[[-17 -15 -18  -6  18   6  18 -11]
 [  8   4  29  19   7  13  -1 -30]
 [ 13  14  -3  -6 -19 -13 -13  38]
 [-17 -14 -24 -11  11   0  14  -1]
 [ -2  -2   5   7  15  11  13 -11]]
=>
[[  8   4  29  19   7  13  -1 -30]
 [ -2  -2   5   7  15  11  13 -11]
 [ 13  14  -3  -6 -19 -13 -13  38]
 [-17 -15 -18  -6  18   6  18 -11]
 [-17 -14 -24 -11  11   0  14  -1]]

[[ 26  21  28  -5  30 -16 -18  -2  10  -1  30   3  12   3]
 [ -6 -12  -7 -24  -4  13 -26   2  30 -15  -2 -12 -14 -12]
 [-12 -24 -16  19 -19 -20  26  19 -37  14 -17  15  -4  11]
 [ 25  17  25  11  24 -23   7   0 -21  11  22  15  19  13]]
=>
[[ 26  21  28  -5  30 -16 -18  -2  10  -1  30   3  12   3]
 [ 25  17  25  11  24 -23   7   0 -21  11  22  15  19  13]
 [ -6 -12  -7 -24  -4  13 -26   2  30 -15  -2 -12 -14 -12]
 [-12 -24 -16  19 -19 -20  26  19 -37  14 -17  15  -4  11]]

[[ 37   0  -9   2  -7]
 [ 22   4   1   8   3]
 [ 33   2 -10  -2  -1]
 [-18   0  16  -1   4]
 [ 27   0   4   0  -4]
 [  0  -3   6   6  -4]]
=>
[[-18   0  16  -1   4]
 [  0  -3   6   6  -4]
 [ 27   0   4   0  -4]
 [ 22   4   1   8   3]
 [ 37   0  -9   2  -7]
 [ 33   2 -10  -2  -1]]

[[ 40  18  -3  -1  -3 -12  -3]
 [-24  -8  -5  -2  -3  14  -4]
 [-22 -18  12   4  13   3  12]
 [-19 -17  14   5  13   2  15]
 [  1   6 -25  -6 -28  10 -29]
 [ 35   8   1   1   2 -12   2]
 [ 15   4  10   2   9 -15   9]]
=>
[[-19 -17  14   5  13   2  15]
 [-22 -18  12   4  13   3  12]
 [ 15   4  10   2   9 -15   9]
 [ 35   8   1   1   2 -12   2]
 [ 40  18  -3  -1  -3 -12  -3]
 [-24  -8  -5  -2  -3  14  -4]
 [  1   6 -25  -6 -28  10 -29]]

[[  1   1  -8 -24 -23   0   5  -1  16  15   0]
 [-35  15  17  38  23   4 -15  13 -27 -14  29]]
=>
[[-35  15  17  38  23   4 -15  13 -27 -14  29]
 [  1   1  -8 -24 -23   0   5  -1  16  15   0]]

[[-12  -3   4  15   1  -6 -19 -25  32 -15  14   4 -33  24  20]
 [ -6  11 -26   3   8  -9   8  -7   1  26   6   7  10 -10  31]
 [  9   5 -12   5  14  16  26 -28  -4  -1 -27  14  -7   8  -9]
 [  2  -7  16  -1   7 -26  24 -11 -11  23 -17   8   9  38 -10]
 [-21 -14   5 -23 -22  14 -17  14 -19   9  -2 -29  -1  20  17]
 [ 14  -2 -11  23  -2 -10  17  32  28 -17 -32 -15  -8   4   9]]
=>
[[  2  -7  16  -1   7 -26  24 -11 -11  23 -17   8   9  38 -10]
 [-21 -14   5 -23 -22  14 -17  14 -19   9  -2 -29  -1  20  17]
 [-12  -3   4  15   1  -6 -19 -25  32 -15  14   4 -33  24  20]
 [ 14  -2 -11  23  -2 -10  17  32  28 -17 -32 -15  -8   4   9]
 [  9   5 -12   5  14  16  26 -28  -4  -1 -27  14  -7   8  -9]
 [ -6  11 -26   3   8  -9   8  -7   1  26   6   7  10 -10  31]]

[[-20   8 -15   5  35 -10  -4  -1  13]
 [ 10   7 -29  14 -13  20  -4  -7  -1]
 [-21  20   5 -18  -6  11  -4 -15  -7]
 [  4  -6 -19  28  11  -3  -4 -14  24]
 [-20  22   7 -17 -12  15  -4 -16 -10]
 [  9 -35  25  10  -4 -19  -4   0   5]
 [-17  14 -13   2  33  -7  -4  -9  17]
 [ 15 -16  15  -6 -30  10  -4   6 -18]]
=>
[[  9 -35  25  10  -4 -19  -4   0   5]
 [ 15 -16  15  -6 -30  10  -4   6 -18]
 [-20  22   7 -17 -12  15  -4 -16 -10]
 [-21  20   5 -18  -6  11  -4 -15  -7]
 [-17  14 -13   2  33  -7  -4  -9  17]
 [-20   8 -15   5  35 -10  -4  -1  13]
 [  4  -6 -19  28  11  -3  -4 -14  24]
 [ 10   7 -29  14 -13  20  -4  -7  -1]]

[[-18 -17  -5   1  19  18   6 -10 -23 -28 -28 -20  -9   7  19  24]
 [-18 -16  -4   9  20  15   0 -21 -29 -28 -21   6  20  31  11  -1]
 [-18  -1  15   0 -20 -29   3  31   4 -18  -1  25  20  -9 -25  -6]
 [-18   5   9 -30  -6  19  -8   4  34 -24 -21  19 -15  -5  43  -3]
 [-18 -15   0  18  19   3 -26 -26 -26 -11  16  25  18  -3 -16  -6]
 [-18 -10  11  21  -2 -26 -34 -17  12  27  13 -13 -12   5  28  23]]
=>
[[-18  -1  15   0 -20 -29   3  31   4 -18  -1  25  20  -9 -25  -6]
 [-18 -10  11  21  -2 -26 -34 -17  12  27  13 -13 -12   5  28  23]
 [-18   5   9 -30  -6  19  -8   4  34 -24 -21  19 -15  -5  43  -3]
 [-18 -15   0  18  19   3 -26 -26 -26 -11  16  25  18  -3 -16  -6]
 [-18 -16  -4   9  20  15   0 -21 -29 -28 -21   6  20  31  11  -1]
 [-18 -17  -5   1  19  18   6 -10 -23 -28 -28 -20  -9   7  19  24]]

[[ -9  -4 -14  -7 -12  -9  -4 -11  -5   1   1  12  -7 -17 -45   0]
 [  4   1  -8  -5   1   7  -5   0  13 -10   6   6  10  -4   8  28]
 [ 10   3   6  -5   3   4   1  -2   3  13  13   1 -22   7  16  30]
 [ -9   5 -10  -4 -10   4  -3  -1   0   4 -31   0 -18 -20 -13   8]
 [ 24   3   7  12  13   7   1  14   8   2  17   5 -16 -24  13 -14]
 [ -8   3   5   0  -5   8   7   5  -7   6 -26  13  13   4  33 -15]]
=>
[[ 24   3   7  12  13   7   1  14   8   2  17   5 -16 -24  13 -14]
 [ 10   3   6  -5   3   4   1  -2   3  13  13   1 -22   7  16  30]
 [ -8   3   5   0  -5   8   7   5  -7   6 -26  13  13   4  33 -15]
 [  4   1  -8  -5   1   7  -5   0  13 -10   6   6  10  -4   8  28]
 [ -9   5 -10  -4 -10   4  -3  -1   0   4 -31   0 -18 -20 -13   8]
 [ -9  -4 -14  -7 -12  -9  -4 -11  -5   1   1  12  -7 -17 -45   0]]
